Each row, then roughly how far along a hidden order it lies, from 0 to 10:
In the rows, zero is written as 100.
75,96,151,100,120,102,94,86,84,111,98,99,98,113,93,101,107,100,127,93,94,138,90,70,113,101,95,85,150,122,51,93,106,120,96,132,77,133,94,82,92,77,93,86,118,116,97,66,84,100,109,110,121,105,101,97
2
118,107,49,102,89,92,105,115,122,89,100,117,95,89,99,103,96,91,89,109,101,65,117,111,87,96,105,105,64,79,134,115,102,88,107,79,121,82,112,126,97,124,104,102,69,91,84,139,111,91,92,86,82,96,94,100
7
79,90,166,92,119,89,97,71,65,116,102,89,100,112,92,100,105,98,117,97,107,154,78,77,113,105,97,87,151,124,35,88,99,123,107,128,72,132,82,70,94,70,90,86,133,118,112,49,85,120,109,113,126,109,103,97
0
84,97,148,100,114,103,94,91,83,111,96,90,103,106,93,101,104,106,120,91,95,134,94,74,115,100,93,91,139,121,57,94,103,111,98,130,84,124,96,84,99,81,95,86,121,108,98,69,88,94,112,111,121,107,103,92
3
121,106,51,100,86,90,105,113,116,91,100,111,97,87,97,103,94,93,85,108,103,69,117,113,89,97,105,107,60,81,129,114,99,85,110,75,121,81,110,123,100,120,103,100,76,89,89,135,111,92,92,89,83,97,96,97
7
71,91,160,95,124,91,98,73,74,113,103,101,94,116,93,99,108,93,129,99,102,154,79,70,109,104,96,82,159,123,35,90,104,129,101,134,70,141,85,73,88,70,90,87,124,123,102,56,82,116,106,110,126,106,100,102
0
129,109,39,103,80,101,105,124,124,87,98,105,102,82,102,103,92,101,75,105,101,50,123,125,90,95,104,116,41,76,156,113,97,72,106,66,132,66,116,127,108,131,108,107,70,79,92,145,117,85,93,88,76,94,98,96
10
120,109,43,103,87,94,105,117,125,86,100,119,95,88,100,102,95,91,87,109,100,59,120,115,86,96,105,107,59,76,142,115,102,86,106,75,124,77,114,129,98,128,105,104,65,88,83,144,111,90,90,85,79,94,94,99
8
107,104,93,101,99,98,99,105,100,100,95,98,103,94,94,104,97,102,102,98,99,99,110,93,104,98,95,100,95,99,98,103,101,94,105,101,105,99,106,108,102,104,100,89,98,95,89,103,102,87,104,101,103,103,99,94
6
96,103,116,103,107,104,96,103,100,102,93,101,102,100,93,102,101,103,115,95,94,109,107,79,108,98,91,93,117,108,83,101,105,102,99,116,97,111,106,101,99,97,99,86,103,102,84,94,95,84,110,105,111,104,98,95
5
83,98,143,102,115,105,93,94,85,110,95,95,102,107,93,100,105,104,122,91,93,130,96,71,114,100,92,89,139,119,60,95,105,111,97,126,85,124,99,87,97,83,95,86,117,108,93,74,88,91,111,111,120,106,102,93
3
119,106,52,101,90,91,105,113,118,90,100,114,96,89,97,103,96,92,89,108,101,68,119,110,89,97,105,105,70,82,129,114,101,88,108,78,120,82,110,123,97,121,103,100,74,91,87,133,110,93,93,88,84,97,95,98
7
83,95,157,97,115,100,94,85,75,114,98,85,104,107,93,101,104,106,116,91,99,135,88,77,116,102,94,91,147,124,50,90,101,112,101,128,82,126,91,78,100,76,94,86,127,110,105,60,88,103,112,114,123,108,105,92
2
122,110,39,105,84,99,105,124,131,85,99,117,96,87,101,102,95,94,85,108,99,50,123,118,87,95,104,109,51,75,152,116,102,81,103,72,127,73,117,130,100,129,106,107,64,85,83,155,113,85,89,85,76,93,94,100
9
114,105,79,100,93,93,102,108,106,97,97,102,100,91,95,104,96,98,93,103,101,85,111,102,97,98,101,103,79,89,110,108,100,89,108,89,113,89,107,114,101,110,101,94,89,92,90,140,106,91,99,96,95,100,98,95
6
97,101,130,102,107,104,95,99,94,108,93,90,105,100,92,103,101,108,115,91,96,119,104,81,112,99,90,95,120,114,74,97,102,101,101,120,93,110,102,94,102,90,98,84,114,100,92,82,95,86,111,109,116,107,102,91
4
124,105,57,98,86,89,104,111,109,94,99,103,100,86,97,104,93,97,80,107,105,71,115,115,92,98,104,110,58,81,128,111,96,82,113,76,122,78,108,120,103,120,103,99,81,86,93,129,112,95,95,91,86,99,98,94
7
109,104,91,101,99,97,100,106,103,98,96,100,102,93,94,104,97,100,100,100,99,94,110,96,101,98,96,100,87,97,99,105,101,93,106,97,108,96,107,109,101,107,101,91,95,94,88,110,103,88,102,99,100,102,98,94
6
95,99,145,99,108,104,94,95,83,111,93,84,108,100,92,103,101,111,111,90,97,126,99,80,117,100,91,96,123,117,67,93,100,100,102,121,91,114,99,88,104,87,97,83,120,101,97,75,93,90,113,112,118,108,104,90
4
97,102,125,102,106,104,95,100,92,107,93,93,105,99,93,103,100,107,111,94,96,114,104,82,111,99,91,96,116,110,78,98,102,100,100,116,94,109,104,97,102,95,98,84,110,99,90,86,96,86,110,108,113,106,101,92
5
98,100,133,100,105,104,95,98,84,110,93,85,108,98,92,103,100,110,109,90,98,122,101,82,115,100,91,97,119,115,69,95,100,99,103,117,93,110,100,92,105,90,98,83,120,99,96,79,95,87,113,111,116,108,104,89
4
84,96,151,99,115,102,94,88,79,113,97,88,104,107,93,101,104,106,118,90,97,137,92,75,116,101,93,90,138,122,54,92,102,111,100,129,82,124,94,83,99,79,94,85,123,109,101,63,88,98,112,111,122,108,104,92
3
123,106,52,100,86,90,105,114,115,91,100,108,98,87,98,104,94,95,82,108,104,66,117,115,89,97,105,109,59,79,137,112,98,83,111,73,123,78,110,121,101,123,104,100,76,87,91,136,112,93,93,89,82,97,96,96
7
88,96,152,98,112,102,94,88,77,114,96,84,105,105,93,101,103,108,114,90,98,137,91,78,116,101,93,93,134,122,56,91,100,108,101,125,84,122,94,81,101,78,95,86,125,107,104,66,90,97,112,113,122,108,105,90
3
105,104,98,102,100,99,99,106,103,101,95,100,102,95,94,103,98,101,104,98,98,99,110,91,104,98,94,98,99,101,98,104,102,96,103,99,106,99,106,107,101,105,100,89,97,96,87,106,101,87,104,101,103,103,99,94
5
99,103,120,102,104,103,96,101,94,105,93,94,105,98,93,103,100,106,111,93,96,113,106,83,111,98,91,96,112,110,84,98,102,99,101,115,97,108,104,98,102,96,99,85,109,99,89,91,96,85,110,107,113,105,101,93
5
87,94,157,96,113,100,95,85,72,116,97,81,106,106,93,101,103,108,113,90,100,142,88,78,117,102,94,94,136,123,52,89,99,109,103,123,84,123,90,77,102,76,94,85,130,107,108,60,90,102,114,114,123,109,106,90
2
86,95,152,96,113,100,94,84,72,114,97,82,105,105,93,101,102,108,112,91,100,144,88,78,116,102,94,94,137,123,51,89,99,110,103,126,81,123,91,78,102,76,94,86,130,108,108,61,89,103,114,114,123,109,106,90
2
84,97,152,99,114,103,94,90,79,112,96,89,103,106,93,101,104,106,117,90,96,135,93,74,116,101,93,91,136,121,55,92,102,110,100,127,84,125,96,84,100,78,95,84,122,108,100,67,89,96,112,114,120,108,104,92
3
124,111,33,109,81,110,103,130,136,84,97,113,99,85,105,101,95,101,82,103,94,41,127,120,89,94,103,113,47,76,163,116,102,76,96,71,131,68,121,132,105,133,110,111,64,80,84,153,115,77,91,86,72,92,96,99
10
89,98,148,99,111,103,94,92,81,112,95,87,106,103,93,102,102,108,115,89,96,131,96,78,116,100,92,94,130,120,62,93,101,106,101,125,86,119,96,85,102,82,96,85,122,104,99,69,92,93,113,113,120,108,104,90
3
118,100,120,94,93,97,97,99,78,111,93,68,116,87,93,107,93,116,87,92,108,112,104,102,114,101,92,110,87,107,86,94,91,83,115,95,108,93,97,91,116,98,99,84,120,85,104,84,106,92,113,111,112,110,107,83
5
92,103,123,104,111,105,95,103,101,103,93,102,101,102,93,102,102,103,119,94,91,111,106,77,109,98,90,91,123,112,80,100,107,105,96,120,93,115,106,100,97,95,98,86,104,104,82,95,93,83,109,105,112,104,98,97
5
